Here is a tiny trained network, its code and every weight. The questions are about switching its units off for an input and a target symbol, where a switched-off unit gives its printed mean instead of its output.

import numpy as np


def w(rows, s, z=0):
    codes = np.array(rows[::2]) - 128.0
    scale = np.full(codes.shape[1], s)
    scale[-1] = z or s
    return codes * scale


def norm(h):
    return h / np.sqrt((h * h).mean(-1, keepdims=True) + 1e-5)


def f(y):
    return np.maximum(y, 0)


def softmax(a):
    e = np.exp(a - a.max(-1, keepdims=True))
    return e / e.sum(-1, keepdims=True)


def log_softmax(a):
    a = a - a.max(-1, keepdims=True)
    return a - np.log(np.exp(a).sum(-1, keepdims=True))


def net(x, mask):
    ids = ['αβδεζτψ'.index(c) for c in x.split()]
    T = len(ids)
    res = E[ids] + P[:T]
    r = norm(res)
    for j in range(3):
        rows = slice(2 * j, 2 * j + 2)
        q, k, v = (r @ M[0][rows].T for M in (Q, K, V))
        z = softmax(np.where(np.tri(T) > 0, q @ k.T / 2**0.5, -1e9)) @ v
        o = O[0][rows]
        res = res + np.where(mask[j], z, o[:, -1]) @ o[:, :-1]
    y = f(norm(res) @ A[0][:, :-1].T + A[0][:, -1])
    res = res + np.where(mask[3:7], y, B[0][:, -1]) @ B[0][:, :-1]
    return log_softmax(norm(res)[-1] @ U[:, :-1].T + U[:, -1])


Q, K, V, O, A, B = {}, {}, {}, {}, {}, {}
E = w([
[85,101,137,120,56],'α',
[132,74,73,121,112],'β',
[162,60,254,91,162],'δ',
[85,101,136,114,56],'ε',
[79,225,178,116,80],'ζ',
[131,115,112,183,150],'τ',
[136,141,91,79,151],'ψ',
],0.0065)
P = w([
[249,160,70,141,43],'0',
[156,91,33,144,94],'1',
[152,79,58,132,128],'2',
[142,73,79,125,142],'3',
[89,84,97,120,153],'4',
[81,76,110,118,161],'5',
[73,77,123,129,166],'6',
[60,70,131,122,173],'7',
[51,91,143,122,169],'8',
[58,82,157,122,182],'9',
[37,62,169,115,159],'10',
[35,60,183,105,153],'11',
],0.0019)
Q[0] = w([
[151,118,178,131,194],'H0',
[121,141,178,224,59],'H0',
[239,85,238,82,44],'H1',
[11,120,143,126,225],'H1',
[172,187,101,52,40],'H2',
[126,123,158,69,144],'H2',
],0.011)
K[0] = w([
[114,127,111,139,168],'H0',
[188,126,145,196,78],'H0',
[254,155,168,127,72],'H1',
[55,34,133,104,150],'H1',
[214,158,137,85,83],'H2',
[128,136,93,96,140],'H2',
],0.013)
V[0] = w([
[116,147,94,127,129],'H0',
[168,150,137,2,91],'H0',
[130,184,60,145,82],'H1',
[130,99,174,87,162],'H1',
[66,111,67,91,97],'H2',
[107,152,77,29,185],'H2',
],0.0086)
O[0] = w([
[191,135,101,147,94,171],'H0',
[74,215,33,250,225,30],'H0',
[48,166,99,172,253,102],'H1',
[177,60,128,98,19,86],'H1',
[199,91,192,180,17,250],'H2',
[145,23,233,61,82,34],'H2',
],0.0038,0.0018)
A[0] = w([
[144,55,182,115,160,31],'N0',
[136,66,147,144,187,136],'N1',
[131,246,135,148,46,5],'N2',
[42,254,205,52,84,83],'N3',
],0.0097,0.0022)
B[0] = w([
[31,124,140,173,167,255],'N0',
[158,108,147,72,89,254],'N1',
[203,102,247,85,112,174],'N2',
[8,242,62,59,1,203],'N3',
],0.0087,0.0038)
U = w([
[88,247,125,72,78,113],'α',
[255,72,98,45,77,159],'β',
[3,28,176,128,194,115],'δ',
[164,166,180,194,108,98],'ε',
[144,151,147,147,119,56],'ζ',
[178,166,197,196,104,99],'τ',
[143,156,27,191,199,254],'ψ',
],0.0053,0.004)

Each question gives the input, a string of symbols that net reads in full, and the target symbol t.
The units are the heads (2 rows each of Q, K, V and O) and the neurons (one row each of A and B). Each row of codes is followed by its name. A weight is (code - 128) times the scale printed after its matrix; where a second scale follows, it is the last column's (O, A, B and U).
mask holds one flag per unit, heads first, then neurons. A switched-off unit (its flag False) gives its mean, the last column of its rows in O or B, instead of its output. The means were averaged over made-up inputs and are rounded, as every weight is.
A unit's drop is (log p(t) with every unit on - log p(t) with that unit switched off) / (log p(t) with every unit on - log p(t) with every unit switched off).
The circuit of an input: a set's keep is (log p(t) with only the set's units on - log p(t) with every unit switched off) / (log p(t) with every unit on - log p(t) with every unit switched off). Starting from all 7 units, units are removed one at a time, each time the one whose removal leaves the highest keep (on an exact tie, the one counted first), for as long as the keep stays at least 0.8.
circuit, biggest first: the units of the circuit, biggest drop first
most important unit: the unit with the biggest drop
top k neurons: the k neurons with the biggest drops, biggest first
heads that matter: for each layer, one digit per head in row order, 1 if its drop is at least 0.15 and else 0, layers parted by /
drop when u is switched off: that unit's drop, to one decimal
input δ τ α, target β: most important unit -> H1
input δ α ε, target β: circuit, biggest first -> H1, N0
input ψ ζ τ, target ψ: top 2 neurons -> N3, N0
input ζ δ ε α, target ψ: top 2 neurons -> N1, N3
input τ τ τ, target δ: circuit, biggest first -> H0, N0, H1
input ε δ ε τ τ, target β: circuit, biggest first -> H0, H2, N0, N3
input ψ ψ δ τ τ δ τ ψ α β, target ψ: circuit, biggest first -> H0, N3, N2
input ζ τ β α, target ψ: circuit, biggest first -> H1, H0, N1, N2
input α α α, target τ: heads that matter -> 111
input β ψ β ψ, target β: heads that matter -> 111
input ψ τ α, target δ: heads that matter -> 011
input ε α ζ β, target ψ: heads that matter -> 110
input α ψ ψ τ δ δ τ β ε ψ, target δ: heads that matter -> 001
input ψ β τ τ ζ ψ, target β: drop when H2 is switched off -> 2.2
input ψ ζ ψ ε, target δ: drop when H2 is switched off -> 1.1
input δ α ψ τ ε τ, target β: drop when N0 is switched off -> 0.4
input ζ τ τ τ τ ψ, target ψ: drop when H0 is switched off -> 1.1
